(in the rows, 128 means zero)
Both labels of each row
[140  93 165 138 154 149 146 108 113  84 128 191 124 116 116  94 141] => q639 + q633
[127  45 186 174 186 167 103  50  75 138  82 100 122 111 108  61 120] => q639 + q633
[109  98 186  75 127 159  81  49  94 120 121 136 126 144 122  52 107] => q639 + q85
[126  91 166 117 162 147  91  67  99 172 118 131 123 129 125  79 119] => q600 + q633
[113 118 150  91 121 123  80  97 120 208 107  96 118 142 124 109 106] => q600 + q85
[144  27 133 103 202 152 113  84  91 149 102 111 116 137 102 155 122] => q600 + q633
[127  82 142 168 196 165 112  81  79 117  88 153 126 129 110 113 107] => q639 + q633
[116 112 106 120 135 113 103 122 125 145 121  73 126 132 140 163 129] => q600 + q85
[125  80 184  77 168 115 123 122 130 158 137  73 115 117 131 149 122] => q600 + q85
[121 141 135 159 155 156 122 112  82 134  90 153 130 139 101  97 117] => q639 + q633
[125  59 121 135 109 148 102  93  90 132  93  79 137 129 111 131 110] => q600 + q956
[111  45 184 134 154 172  96  49  72 122  75  91 121 122 107  78 104] => q639 + q633
[125  59 172 119 147 173 101  52  84 116 111 142 123 127 116  61 112] => q639 + q633
[123  49 151  81 123 165  94  59  91  93 117 118 125 125 125  84 117] => q639 + q633
[111 116 124  64 118 133  89 103 129 174 124  71 129 143 125 121 118] => q600 + q85
[120  69 175  71 178 133  93  72 116 187 121  93 119 128 120 106 123] => q600 + q85
[142  69 165 131 127 149 115  87 101 178 112 116 116 124 124  97 125] => q600 + q633
[138  86 151 173 159 143 133 111 108 149 112  97 127 115 127 110 119] => q600 + q633
[133  59 161 169 102 138 123  90  79 105  87  74 122  98 129 114 116] => q639 + q956
[139   4 165 191 109 148 129  76  78  91  80  67 109  90 123 137 115] => q639 + q956
[122  88 183  66 114 131  81  64 126 134 140 120 121 125 146  78 113] => q639 + q85
[116 107 125  85 124 129  72  78 112 167 118 153 132 149 136 117 109] => q600 + q85
[108 107 186 121 130 167 114  74  94 134 109 154 122 125 115  48 112] => q639 + q633
[121  88 153  62 107 131  87  93 124 186 120  60 123 123 131 114 120] => q600 + q85
[134  95 177 133 117 144 127  98 113  75 129 160 131 114 133 100 113] => q639 + q956
[141  70 179 111 145 172 117  73  96 138 127 129 120 125 111  48 126] => q639 + q633
[119  80 145  93 155 123  93  96 123 177 122  62 120 129 130 139 113] => q600 + q85
[109  99 134  68 152 132  88  96 124 174 127  90 129 140 137 131 115] => q600 + q85
[132  81 139 143 132 148 107  87 110 146 109 112 122 119 120  97 124] => q600 + q633
[129  52 113 132 122 125 102  91 115 147 120  73 121 116 139 154 121] => q600 + q956
[131  69 155 100  61 140 102  78 106  98 128 149 121 119 118 107 112] => q639 + q956
[137  77 132 154 148 122 117 106 116 154 155 149 118 124 152 128 111] => q600 + q956
[129  63 147  86 171 159 101  66 101 171 117 151 117 137 109 105 113] => q600 + q633
[114  81 133  81 139 138  75  82 120 185 116  96 124 136 127 122 112] => q600 + q85
[129  68 113 126 136 113  98  92 116 146 144 169 118 128 151 154 110] => q600 + q956
[112 129 161  67 128 141 102 103 126 139 132 149 130 141 117 108 111] => q639 + q85
[113  83 120  81 162 123  87 106 126 191 110  87 120 138 121 159 114] => q600 + q85
[135  74 141  91  77 151 119  97 128  78 149 108 132 115 139  94 122] => q639 + q956
[119 112 121  69 135 121  77 118 119 189 123 123 121 138 126 155 109] => q600 + q85
[121 119 149 122 133 123 109 104 124 154 137 107 126 125 153 108 132] => q600 + q85
[123  88 155 119 152 152 107  78  95  87 130 159 133 129 123  77 127] => q639 + q633
[131  87 140 150 139 156 110  80 101 138  93 120 131 124 119  72 131] => q639 + q633
[115  55 153  99 122 133  87  67 107 183 109  19 120 118 141 113 113] => q600 + q85
[126 101 134  72 146 131  93 110 127 192 143  86 123 143 130 127 113] => q600 + q85
[104 159 185  74 100 136  98 100 137 132 149 126 130 141 147  50 109] => q639 + q85
[125  83  99  93 145 119 102 120 121 184 115  75 123 137 102 170 124] => q600 + q85
[138  55 146 123 122 134 102  84 108 158 142  77 124 114 155 108 117] => q600 + q956
[126  65 157 102 135 132 108  90 121 194 108  61 114 119 127 120 115] => q600 + q85
[125 106 123  71 150 146  94 101 140 200 119 145 123 155 113 124 122] => q600 + q85
[135  84 158  79 120 132 126 125 131 168 134 105 118 124 120 138 126] => q600 + q85
[126 110 139  59 137 136 123 147 130 150 159  87 125 144 124 137 114] => q600 + q85
[115 109 161  96 111 163  90  78  95 140 133 112 130 143 136  60 115] => q639 + q85
[133 106 112 115 138 108 105 123 134 150 172 161 122 139 153 137 112] => q600 + q956
[133  73  85 115 140 125 109 103 122 185 140  79 119 131 146 146 127] => q600 + q956
[150 109 184 158 147 161 144 100 105 143  96 162 117 112 104  70 119] => q639 + q633
[128  93 120 172 149 139  90  77 106 201  93 145 121 130 120 100 113] => q600 + q633

Two labels a row
[126 123 120 100 132 136 157  91 124 149 110 159 128 123 131  62 136] => B + T
[137 123 121 116 113 119 138 100 134 140 109 160 137 115 130  78 135] => A + T
[122 112 155 123 142 142 168  98 129 108 100 186 121 119 126  73 131] => A + T
[128  91 125 112  95 142 122  81 138 155 107 175 117 123 132  93 127] => B + T
[128 117 130 104 116 141 103  92 104 166 117 174 134 130 119 120 147] => B + P
[132 128 114 110 113 136 155  81 141 146 107 180 117 121 125  64 128] => G + T
[118 114 163 104 118 176  97 127  96 144 135  65 144 170 132 151 136] => A + Z
[113 134  93 127 156 143  59 124 158 139 133 138 134 127 141 225 129] => G + S
[124 132 142 125  92 162 159 112 128 162 129  92 136 128 130 153 152] => A + Z
[127 104 144 129 118 163 126  96 109 149  99 101  65 131 137 116 127] => B + Z
[136 144  78 138 115 110 153 132 141 123 112 154 146 122 129  84 139] => N + T
[128 135 215 115 132 129 165 120 108 145 121 169 124 124 142  98 140] => N + T
